Rows with their classes:
[-18   3   6  27  -6   8   6  -4 -65  11  16  26  17   9   9   6  10  42
  19   9 -13   4  18]
[34]
[  3  21  31 -14 -16 -13  21  15  37  19   9   4  -2  29   0  22  13 -13
  43  11   5 -38   1]
[33]
[ 20  10  -4   6   4  33   8  -7  20  18   6  20  27   6  -3  32  33  23
   5   9 -12 -30 -13]
[44]
[ 14  24  15  12   2  11 -34   0   5  11  22  27  39   1 -20  14  29  32
   1  36  -7   2   8]
[34]
[  7   4  -9   2  13  22   2  -8  -8  15 -10   6  27   3 -21  43 -15   5
  10   4 -12 -16   9]
[48]
[ -3  38  -3  12   3  37 -16 -12  -1   5  38  11  15  20   0  46  40  15
  31  27 -10 -29 -10]
[48]
[-12  23  21 -12   9  15   0  -7 -45   1  18 -33   8  48   0  50  63  -4
  50  51  28 -26 -99]
[44]
[ 22  37   2   9 -19  24 -35   6  17  45  52  15   6  -3 -10  18  38  14
  16  23   6  -8 -34]
[42]
[ 33  10  21  12 -14  16 -21  -1   5  24  27  -7  33  -8 -18   1  47  27
  22  11  13  15   3]
[32]
[ 41  31  15  38  -9  29   3 -12  30  32  17   4  14   8 -22  37  31  16
  20  18  -8 -30   5]
[48]
[ 17  30  11   0 -10  28 -21   1 -13  25  31   0   6  15 -11  46  29  23
  16  60  -3  21  -9]
[33]
[ 14  12  -2  -5  -1   3 -24  -9  18   8  -9   0  33  14 -18  14  25   8
  -4   6  -9  -2   4]
[48]
[ 30  12  21   4 -18  19 -13  -7  -6   4  36  -2  16   7  -7  13  35  21
  18  39 -17 -19   4]
[33]
[ 42  23  17  18 -13  43  -9 -18  14  22  16  -2  41   3 -19  13  47  -2
  29   7  -9  -4  -7]
[32]
[ 13   9   7  25   0  12  -6  -7  -9   4  36  26  48  -7 -11  18  10  48
  22   6  -7  -4  51]
[34]
[  8  31  31 -10  -6   2 -15   0  46   8  42  26  32  17  -1  23  57  36
  35  42 -14 -39   6]
[33]
[ -7  20  25  10   6  14  -9  19  -2  18  38  20  18   9  18  29  32  25
  26  39  26 -12 -12]
[34]
[ 45  23  13  18 -25  41 -10 -31   3  -3  41   0  49 -10   0  24  34  19
   1  72  -9  17 -21]
[33]
[ 25  42  28  -5 -27  25 -18  -7   3  13  29  10  29  18  -4  56  47   6
  47  49   0 -14 -12]
[44]
[ 13  31 -15   0  -2   2 -13   8   4  19  20  -6  -1  -4 -23  12  27  14
  10  47  -8 -18   2]
[48]
[ 43  30  14  19 -28  45 -20 -25  14   3  28   2   9  -2   8   7  12  19
  11  46 -10   4  24]
[33]
[ 16   9  10  -8  -6   8 -12  19  14  35  29  -3   3  22  -1   5  55  25
   8  40  21 -10  17]
[32]
[ 45  20 -46  -6 -27  12   0  17  76  53  26  33 -26  14  -6  15  46  48
  -3  39   9 -23   1]
[44]
[  7  16  11  -3  -5   8 -13  20 -22  -4  40  10   7  -8 -12   0  47  11
  22  28  12  -2  -1]
[34]
[-15  18   5  -3   4  30 -10  21 -36  -1  52  24  19 -11 -15   0  25  13
  20  57   7   6  12]
[34]
[-29  40   5  14   3  27   4  11 -17   6  11  12  17  -2   8  52  21  27
  17  -2 -17 -10   1]
[34]

Rows with their classes:
[ -3 -17   9   6 -11   5   5  17  16   7  -3  16   3   4  20   2   2  -5
   5   4   8  -1 -19]
R
[-11   5   9 -11  27  -9  20   5  20 -13  -9 -22  20  -3 -21   0   1  10
  36   4  34  -6   7]
R
[-10   7  15 -30  41  -7  10  21 -24 -14 -12 -15   6   8 -14  -4   0 -27
 -29   0   6   8 -12]
M
[  4   1  13  -7   2 -39  10   4  15   1  -3   2  13   9 -25   2  12  24
  23  -4   4  -6   5]
M
[ -8  -5  12   6   1 -20   3   0  20  -5 -25  29   6   5  -6  11   3  24
  18   1   0  -5   3]
M
[  9   7   8   1  12 -37   3  10  14   2  -2  45  10   4 -12   4  11  28
  34   1  14 -10   8]
M
[-10  17  20 -19  14  15  30  16   3 -10 -14  -7  23  -4   5  -4   5 -33
  46   1  51   9  -8]
R
[  3  17   3 -15  -4 -50  16  10  11 -20  -9  -4  18  17 -19   1   7   5
  10   3  12  -4   7]
M
[ 15  17   9 -32  12 -44   3  10  -1  -4  -2  -4  12   2 -25 -19  -8 -11
 -24  -7 -15   3  -2]
M
[-10  -7  22  -3  -2  -4   9   5  29  -6  -3   5  18   4   0  13  16   3
  36   1  43 -19   7]
M
[-5  1  2 -3  9 22 -1 -1 -8 -1 -9 -2 -5  2 17 -4 -4 -7  3  2 -1 -1 -2]
R
[-15   5  15 -17  29  14  17   8  12 -11  -1 -16  22   0 -12   2   6  12
  41   6  38  -7   2]
R
[-18 -15   6   0  18  43   6  15  11  -5   2  -8  13 -13   9   9   4 -22
  28  10  69   4  -5]
M
[ -9  -7   3  -3  31  46   8  15   6  -5   3 -17  10  19  13   1  -6 -13
  24   5  29   1  -4]
M
[  8  17  16 -24   4 -42  15   4  -2  -4  -5   0  17   6 -25  -4   6  -5
 -12  -1  11   3   0]
M
[ 10  -3 -11   9  -4  13  -5  -2  24   9  -1  -5   0   2  -1   1   6  30
  29   6  14 -16  19]
M
[ 11  16   0 -23   6 -33  19   2  -5  -4   1  16  17   9 -32  -2   0   0
  -9 -13  -3   0  -5]
M
[-14   6   5 -20 -28  -9  20  10  14 -11  -1  -8  26   8 -11 -12  -4  17
  23  13  29  -8   4]
R
[ -1 -15  -4   8   3  -7   6   9  27  -3  -2  -5  -5 -12  -2   0   5  18
  25  17  27 -10  13]
M
[  3  25   3 -53  10  -4  17   1 -19   0  -1   8  18   5 -20   9  -5 -36
 -12  -2  10  -3  -6]
M
